(in the rows, 128 means zero)
Each row is followed by its class; each block has classes of its own.
[ 93 164 138  53 107 118 169 151 101 120 157 131 120 141 164  70 102 125
 119 176  92 199 104 156 107 159 117 191 106 126 117  88]	lif
[ 92 170  89 112 106 133 163 111  89 144 163 149 128 139 195  55 109 135
 127 158 127 189 104 168 122 148 100 147  98 118 118 100]	Peri
[119  97 151  84 113 129 123 179 141 140 114 115 132 143 120 100 147 136
 135 131 128 105 141 152 115 139 117 169 150 121 110  92]	lif
[109  89 155  79 103 145 115 163 165 146 102 109 162 130 144 119 143 136
 135 112 131 101 124 166 125 135 118 169 159 133  85 101]	mupu
[181  71 164 132 129 156 144 163 124 111  52 174 146 148 115 131 147  94
  93 110 160 102  69 123  98 134 135 165 174 120 131 144]	durur
[ 97 119 167  64 116 116  94 167 162 151 105 108 143 130 150  91 131 157
 139 132  91 108 137 164 104 134 106 197 121 147  96 111]	mupu
[176  59 120 147 136 162 138 143 140 117  56 172 148 128  93 128 127  66
 125 103 159 118  76 135 133 157 122 166 170 117 138 141]	zivun
[ 92 105 101 142 163 145  96 137 153 198 132 164  53 140 144 125 150 177
 104 126 176 104 156 117 122  58 114 201 125 163 185 104]	Naza
[116  79 149  69 112 125 126 170 140 131 109 114 131 133 120  97 149 128
 133 134 119 110 133 149 109 137 109 164 152 115 110  92]	lif
[179 152 117 118 104 136 166 183 108 161  92 128 168 164 101 121  43  77
 101 134 133 205  73 119 137 158 116 130 115 126  87 143]	nor
[110 117 173  87 121 110 110 146 151 146  86 125 135 127 142  86 138 150
 128 108 105 108 129 158 115 136 106 149 138 131  94 130]	Peri
[140 113 155  91 105 129 115 136 160 140  76 137 142 122 145 117 105 130
 125 132 129 128 109 169 147 111 134 161 148 143 110 127]	Naza
[104 178  90  66  97 149 138 125 119 150 178 128 122 137 210  82 128 123
 135 176 110 183 101 179  93 124  82 195 112 140 111 101]	mupu
[ 76 102 108 115 152 148  86 133 146 190 114 164  46 150 145 117 170 169
 116 129 163  84 171 123 100  70 103 186 138 150 185 102]	ges
[113  90 126  93 127 131 104 164 139 136 108 139 144 126 136 108 132 136
 129 143 128 110 132 146 129 129 122 172 150 149 109  99]	Naza
[ 96 150 135  53 107 127 163 149 102 120 151 134 117 139 167  70 104 128
 116 176  99 197 104 163 105 150 113 192 110 127 115  90]	lif
[161  81 124 130 146 169 126 136 137 111  51 171 143 141 119 159 131  83
 112 110 164 137  79 128 131 157 106 170 151 131 129 130]	nor
[ 85 120 117 141 147 116 112 134 144 188 132 133  61 163 167 118 173 186
  98 122 162  91 131 114 108  67 129 179 133 138 171  92]	ges
[138 114 145  91 110 138 109 137 162 140  88 134 132 121 144 120 116 127
 123 132 126 124 120 169 140 112 125 164 150 146 109 128]	Naza
[138  98 166  77  94 145 123 141 165 137 119 114 145 120 133 112 137 147
 125 118 116 118 123 186 131 101 130 142 151 137  91 116]	Sivam
[111 134  74  78 108 171 149 119 102 116 163 155 118 116 182  95 131 100
 138 190 125 172 119 175 111 146  98 190 120 123 114 128]	durur
[197 121 107 131  86 142 169 200 107 164 121 115 176 155  90  70  48  70
 120 122 132 167 105 141 136 162 122 106 125 123  88 132]	zivun
[154 110 140 149 147 137 116 158 118 122  87 171 157 158 101 157 152 102
 103 103 147  94  79 111 111 125 129 164 166 131 139 117]	Musel
[115 102 122  95 126 130  98 165 147 146 110 140 143 129 134 104 137 132
 137 143 121 109 131 159 120 130 117 183 154 144 110  95]	Naza
[143  98 127 141 166 153 120 148 128 115  80 175 153 150  87 154 138  86
 109 100 140 113  72 128 117 146 122 190 134 127 125 139]	Musel
[115 184  96  61 107 143 132 130 109 143 161 147  97 150 197  75 132 106
 127 179 110 163 124 170  96 134  84 183 116 143 121 100]	ges
[ 73 111 120 169 147 144 121 128 137 176 180 144 103 134 159 126 168 160
 124 144 195  88 172 124 117  73 131 171 119 137 172  95]	durur
[193 136 140 108  97 117 185 196 106 159 112 118 148 166  80  80  37  75
 105 134 130 195  89 132 133 166 117 146  95 101  94 136]	lif
[136  91 104 160 127 130 129 152 134 203 181 128  96 168 159  99 157 170
 117 110 171 110 157 124 115  65 132 187 152 171 171  82]	zivun
[183 156 124 118 101 123 170 181 108 170 103 120 175 165 102 109  28  85
 105 136 130 212  83 122 146 157 115 125  95 131  80 141]	nor
[103 163  66 116 111 138 160 138  97 143 182 141 131 129 180  63 115 135
 146 173 121 171 118 161 134 160 109 160 110 128 127  79]	zivun
[ 97 176 123  54 108 130 142 147  97 127 131 147 117 149 179  65  94 116
 114 180  91 180 110 160 104 149 107 179 106 137 111 104]	ges
[110 173  76 102 121 140 151 117 101 131 173 156 119 133 199  82  96 137
 131 180 136 188 116 169 149 147 116 176  86 152 126  92]	Naza
[116 189  98  68 102 139 136 125 108 143 158 143 104 150 195  73 121 113
 127 182 109 165 126 172 106 130  87 171 108 141 117 105]	ges
[ 83 115 116 165 143 145 124 128 136 175 182 143 103 134 156 131 164 156
 122 139 191  96 169 120 118  75 130 165 120 137 165 104]	durur
[101 112 142  76 119 130  96 167 141 147  94 137 133 141 127 101 149 130
 137 142 117  86 161 151 114 142 105 159 156 141 107  98]	ges
[ 92  98 124  84 124 137  97 160 137 136  94 127 152 132 138 130 151 145
 137 140 113 114 130 135 113 127 104 162 159 137 103  97]	nor
[179 133 115 116  89 143 161 186 108 154 108 106 178 166 104 112  57  81
 105 128 128 185 103 130 134 160 114  99 123 140  79 131]	nor
[166  77 131 115 138 168 122 147 132 112  42 188 128 142 100 130 128  61
 115 111 167 108 106 139 127 177 104 160 161 121 130 126]	ges
[196 119 124 112  91 156 164 197 110 151 148 118 177 154  90  80  68  95
 106 116 141 173 105 161 124 149 122  85 115 135  68 117]	Sivam
[ 99 101 152  88 105 154 114 148 167 135  89 111 165 126 133 141 144 126
 135 110 130 108 131 159 134 136 117 131 165 130  91  96]	nor
[100 167  78  89  99 141 143 132 102 142 184 127 123 141 207  78 102 143
 137 178 120 183 124 172 126 153 102 194  90 140 117  90]	mupu
[191  64 131 137 137 170 140 152 130 110  62 182 137 136 102 132 137  75
 116 109 174 109  92 141 117 172 122 161 155 120 128 148]	durur
[100 153  75 120 110 142 157 135  99 136 178 141 135 128 179  64 114 127
 144 172 126 169 118 164 132 159 114 159 114 132 133  77]	zivun
[136  89 149  73  90 142 106 143 161 142  88 108 145 128 153 119 121 129
 132 129 117 118 125 175 126 119 115 183 153 140  98 133]	mupu
[199 139 100 120  90 134 163 187 101 160 139 107 183 173  92 104  66  78
 113 116 133 159  94 147 139 153 126  96 105 141  79 135]	Musel
[195 119 111 126  80 144 170 196 115 164 110 112 185 148  84  78  53  63
 124 126 136 163  98 145 143 163 123  99 137 124  84 137]	zivun
[134 105 132 137 122 122 148 147 134 192 178 118  72 185 158 109 162 179
 102 110 174 124 154 129 113  71 134 192 135 157 172  79]	lif
[149  96 151 124 131 141 116 157 127 124  73 160 144 150 138 137 129 112
 102 117 148 120  75 117 100 122 123 197 164 130 140 124]	mupu
[132 118 114 159 137 118 124 140 134 202 175 140  96 171 177 107 141 190
  99 125 185 128 147 130 124  54 137 178 123 190 165  80]	Naza
[186  63 135 125 135 174 134 143 137 106  82 170 136 131 104 129 138 101
 105 100 160 124  82 153 125 140 118 147 151 127 119 129]	Sivam
[ 89 183  85  91 110 145 144 126  95 135 165 152 113 143 189  72 107 123
 130 184 125 172 138 169 129 161 100 155  99 133 122  81]	ges
[157  93 166 118 131 147 147 156 123 111  72 166 129 156 103 129 141  96
  99 107 147 125  80 117 103 130 120 172 168 103 139 116]	lif
[138 101 125 146 127 135 120 150 135 193 200 131  86 170 160 112 174 203
  99 109 169 111 161 140 105  52 134 174 147 179 160  71]	Sivam
[152 107 129 150 119 126 127 149 131 188 203 121  94 177 169 107 163 204
 102 103 175 114 150 141 108  52 149 155 136 181 162  71]	Sivam
[121  89 146  83 112 132 109 164 164 142  82 117 141 113 124  93 147 133
 143 127  89  90 129 162 121 131 111 175 166 127  99 121]	zivun
[191 124 117  80 101 124 159 186  86 155  85 147 137 162 106  64  34  88
  90 145 116 191 108 123 122 156  94 122 101 124  84 137]	ges
[ 80 137 113 141 146 117 106 138 139 186 142 137  60 163 166 125 170 190
 104 123 157  93 145 111 109  73 133 176 139 140 171  90]	ges
[205 153 125 125 100 122 180 192 103 170 108 137 156 157  96  81  37  80
 110 145 136 183  81 132 131 162 127 144  88 104  94 163]	durur
[ 92 104 121 166 140 147 121 138 133 172 169 141 105 140 158 129 164 160
 117 142 199  86 167 122 120  75 139 164 127 144 168 104]	durur
[ 97 110 156  73 122 127 109 157 156 144  81 117 154 131 138 115 142 155
 131 134  96 121 125 152 119 133 102 170 140 144  88 105]	nor
[115  99 149  95 119 146 122 160 160 139  96 137 158 128 126 119 133 124
 126 116 145 108 120 163 142 135 135 153 157 148 100 101]	Naza
[ 86 185  88  98 110 143 158 118 102 134 173 128 135 145 202  93 105 137
 132 172 121 197 112 161 136 148 106 160  83 140 117  84]	nor
[102 108 165  75 107 143 108 160 156 139  83 128 148 137 126 109 133 120
 136 116 133  82 152 162 136 138 122 134 153 127  95 102]	ges
[188 122 106 136  89 138 168 200 109 165 131 107 184 153  90  71  52  75
 120 125 137 167 106 140 132 156 126  89 122 132  85 130]	zivun
[104 128 162  78 122 121 105 168 163 149  89 104 145 135 139 116 138 153
 129 130  92 115 131 151 119 139 105 166 135 144  88 106]	nor

Next block, with new classes.
[144  84 141 131 145 126 124 138 113 116 138 114 102 118 115 157 128 127
 119 127 134 145 128  86 116 121 145 131  98 134 123 140]	lon
[148 130  58 127 121 103 107 111 112 119 111 135 109 132 139 114 165 115
 153 182 157 164 145 107 139 123 112  94 119 128 120 103]	Vabos
[139 143  50 100 113 134 160 164 111 115  96 189 129 173 160 126 127 177
 168 144  85 139 137 143 126 163  81 158 171 122 101 126]	seru
[144 145 153 179 132  90 121 121 109 105 171 141 113 138 133 102  96 123
 108  76 106 129 149 143 122 110 164 137  95 147 146 144]	seru
[ 86 111 131 132 134 113 147 136 101 136 140 127 121 142 108 133 127 138
 116  98 103 133 109 108 138 142  62 154 144 147 148 140]	rerap
[152 105 160 115 147 133 101 159 134 114 140 119 105 131 130 151 143  80
 136 127 145 159 118 102 131 119 129 108 109 116 114 139]	Gipa
[124  76  92 152 138 108 103 128  88 126 111 148 134 141 104 128 158 137
 135 168 110 171 161  83 106 126  80 109 146 137  78 108]	sive
[122 120 162 117 148 167  97 171 121 129 102 151 112 149 124 152 168 126
 155 113 135 182 113 158 138 163 105 150 123 134 183 127]	Gipa
[125  72 204 109 179 172 138 150 142 129 115 152 164 115 100  88 126 158
 136  85  82 127 114  94 133 138  97 119 168 135  47 177]	pidep
[157 147 143 127 137 137 123 120 147 125 120 133 132 127 148 138 132 121
 152 133 145 138 118 124 145 142 173  86  99 102 121 117]	naru
[125 119 151 147 137 131 124 145 118 133 123 117 107 143 130 150 116 115
 123 117 118 123 137 119 130 122 115 127  81 146 124 124]	seru
[151 133 142 158 129 127 113 128 127 130 117 127 130 133 130 120 111 120
 109 110 136 140 133 156 131 111 161 119  89 122 130 114]	lon
[133 143 106 107 149 128 135 132 139 123 158 166 164 152 125  77 155 121
 122 122 103 119 135 100 130 131 132 134 140 111  88 153]	sive
[135 127 135 140 133 112 136 121 121 126 138 125 123 130 121 141 141 125
 138 138 138 154 140 130 117 135 152 115 125 117 146 131]	lon
[107 117 151 127 144 159 134 137 130 130 106 128 174  93 123 127 147 151
 130 121  91 132 120 118 109 150 101 110 129 113  84 120]	sive
[125 100 154 117 136 136 117 136 132 114 113 112 134 148 126 158 148 122
 131 133 146 154 139 134 122 118 137 105  94 114 143 129]	lon
[140 145 176 134 133 123 142 138 148 122 169 125 121 136 123 136 116 126
 123 116 127 108 125  99 118 118 136 140 123 114 138 154]	rerap
[123 136 168 115 156 167 123 149 151 126 128 140 165 134 122 145 171 122
 131 130 111 135 130 100 113 125 129 130 106 120 112 120]	sive
[140 112 105 149 134  93 115 114  98 109 132 133 133 130 124 132 122 122
 112 115 131 138 150 127 101 115 148 132 121 138 133 115]	biti
[148  80 139 120 143 118 122 142 123 121 127 111 118 152 117 139 115 124
 113 143 141 139 147 117 115 128 144  96 112 116 109 125]	biti
[141  70 112  84 121  96 156 141 106  86  99 118 111 183 154  83 106 120
 135 124 147 116 137 168 137 111 149  85 174  95  92 149]	pidep
[107 130 114 125 130 109 133 121 122 120 153 137 133 147 102 121 133 141
 115  97 116 118 136 138 130 122 117 147 155 146 150 135]	biti
[149 128 145 142 134 105 117 126 121 121 136 122  86 128 120 131  99 123
  97 134 140 136 134 158 113 124 151 134 101 112 142 123]	dep
[ 90 148 117 158 153 106 150 100 131 135 160 182 168 156 108  84 116 142
 103  89  77 116 170 142 125 136 111 141 158 144 166 118]	biti
[134 103 139 119 128 116 139 129 124 121 152 117 142 142  97 150 153 137
 126 131 130 134 146 112 107 125 122 126 150 126 110 141]	biti
[133 136  86  96 111  94 144 119 111 110 140 174 127 126 141 106 140 141
 166 118  96 109 148 140 117 134 116 152 187 129  95 164]	dep
[129  29 167 172 115 109 118 109 121 151 133  90  99 108  95 132 113 151
  48 139 152 114 151 161 120 132 133  97  77 134 106 136]	Vabos
[161 103 170 128 141 156 111 123 103  77 121  80 126  93 113 154 159 121
 158 115 152 199  70 103 144 102 172  87  89 133 117  99]	naru
[149  91 104  82 148 132 120 159 110 100 106 142 131 155 167 104 129 127
 146 132 120 161 136 114 141 144 158 110 110 119 128 144]	lon
[129 141 110 120 130 116 125 146 123 134 128 141 111 158 144  84 112 118
 148 106 111 143 130 141 173 135 137 106 132 135 145 129]	lon
[151 164  95  97 144 144 134 147 151 125 125 122 120 128 143  94  91 141
 134 122 137  86 109 103 162 140 161 125 135 115 125 109]	biti
[134 141 155 148 129 136 143 132 102 117 111 128 111  66 143 122  82 150
 128 113 112  78 105 119 106 124 159 166 160 127 144 148]	naru
[123 118  97 119 111 124 134 134 121 137 136 139 131 124 129 125 122 147
 112 149 119 132 104 157 121 136 118 160 155 138 112 142]	rerap
[132 139 111 142 136 142 121 140 148 149 116 160 110 126 141 124 102  90
 112 140 123 104 131 151 123 118 111 135 121 110 120 111]	Gipa
[132  63 146 133 143 118 119 124 100 126 125 128  91 126 103 143 131 132
 122 123 117 160 140 133 118 141 110 113  86 135 110 127]	dep
[130 121  62 103 114 100 152 126  98 109 117 153 130 170 149  66 116 138
 155 144 130 111 139 161 138 133 130 122 173 112 102 160]	seru
[103 160  62 103 125 129 178 116 140 137 117 160 133 169 159 115 147 125
 109 160 109 134 152 200 123 155 119 130 126 103 159  89]	pidep
[105  91 132 110 139 114 176 122 110  99  98 110 125 135 110 145 123 128
 126 103 139 132  90 158 110 118 102 114 185 102  93 134]	pidep
[150  36  99 128 114  88 131 132 105 139 111 121 126 133 124 127 138 141
  95 212 133 185 156 141  96 154  93  68 151  98  53 145]	Vabos
[162 136 112 159 126  90 118 121 106 110 154 135 110 115 137 114  96  99
 125 108 125 136 107 110 118  95 147 135 117 137 101 134]	rerap
[137  76 180 125 149 124 101 156 136  92 103 139 115 167 142  97  63 137
 122  80 126  91 134 104 138  96 113 105 106 111 111 161]	rerap
[ 95  67 159 131 160 112 134 111 165 157 125 160 120 168 125 130 121 111
  98 139 152 111 146 172 144 148 163  95 121 142 154 139]	Vabos
[151 113 131 121 128 128 129 139 139 109 138 122 117 123 125 153 131  94
 128 151 155 142 109 140 112 104 143 117 155 100 105 126]	Gipa
[117  89 113 123 152 130 134 129 120 118 146 153 140 126 131 122 121  97
 142 128  86 147 107  77 141  94 117 126 137 179  90 111]	rerap
[133  80 117  96 107 122  92 126 138 150 125 109 140 160 126 149 172 106
  97 228 151 173 174 182 127 119 143  98 110 135  99 106]	dep
[150  84 158 164 102 127 130 135 130 118 134 119 116 123 115 128  93 151
  69 115 140 113 135 199 110 119 146 135 132  99 122 122]	Gipa
[142 124 144 121 110 141 138 136 133 117 140 120 113  88 118 155 133 153
 135 165  95 159 127 160 106 124 132 135 147 136 109 106]	dep
[126 111 207 141 150 148 110 145 159 126  76 141 149 111 137 140 115 151
 136  93 122 149 111 174 129 151 127  84 117 119 119 132]	Vabos
[108  43 163 150 157 135 106 135  85 120  98 160 116  90 102 151 131 114
 145  97 114 155 105 145  85 129  94 148 160 153 106 165]	Gipa
[155 178  84 120 104  95 155 134 125  97 164 151 135 153 151  74 101 135
 124 101 101 102 127 111 133 104 105 148 155  98 108 147]	rerap
[116 123 148 137 139 121 164 106 141 133 139 132 142 141 120 129 134 113
  97 105 129 110 133 167 120 122 150 128 131 122 119 122]	pidep
[140 123 115 133 138 116 119 134 139 133 125 140 112 161 136 122 108 116
 110 153 144 146 141 158 130 125 163 114 115 112 148 127]	lon
[155 147 169 149 121 128  95 146 124 116 118 151 116 121 140 124 104 162
 127  69 112 119 122 141 138 136 141 144 115 128 136 157]	naru
[137 105 128 116 129 120 120 133 111 117 135 126 120 130 118 140 146 119
 148 114 124 139 135 133 111 123 132 119 116 137 114 144]	biti
[128 179 116 134 149 143 153 141 121 159 123 153 117 130 150 132 136 128
 143 145 129 140 128 142 131 180 179 169 123 134 214 108]	lon
[122 141  98 115 134 139 111 131 131 135 109 145 162 123 165  50 136 129
 111 149 111 117 153 129 167 131 129 119 119 146 143 113]	Vabos
[142 101 123 150 125 118 111 137 121 131 143 134 102 146 117 137 128 106
  88 145 146 155 136 164 119 126 129 134 119 115 138 119]	Gipa
[125 112 146 137 144 100 128 116 118  99 135 125 108 136 136 132 134 121
 127 120 130 152 155 141 112 125 152 104 122 127 154 124]	pidep
[138 118 150 149 139  81 129 128 136 113 127 148 109 150 127 150 116 130
 119  86 143 143 124 140 125 142 125 106 138 115 129 146]	Vabos
[100 112 155 115 146 134 163 103 152 125 183 138 142 151 106 125 151  73
 139  98 106 132 100 129 141  88 125 109 101 147 113 136]	rerap
[145 133 161 110  92 105 154 130 128 104 147 101 135 127 129 178 160 108
 154 139 129 154 113 149 103 105 134  91 164  93  88 157]	naru
[155 157 168 129 132 130 131 147 136 120 161 121 133 141 113 108 158 138
 137 122 134 151 121 132 127 147 170 118 134 100 130 139]	sive
[137 129 148 120 139 130 119 142 148  99 143 120 134 133 129 144 138 123
 122 128 128 122 131  99 116 108 151 113 115 110 108 121]	sive
[115 193  65 147 109  85 133 102 138 142 159 162 136 144 129  74 115 107
  81  94  94  99 141 168 140  94  86 150 157 133  94 132]	pidep
[127 158  84 125 116  97 124 136 121 117 120 135 165 183 161  80 104 132
  96  78 105 101 174 134 166 126 114 114 114 123 145  87]	biti
[121 128 151 160 138 120 125 122 109 153 114 143 113 110 116 163 167 142
 123 150 156 125 148 125  98 160 130 174 132 147 186 140]	Vabos
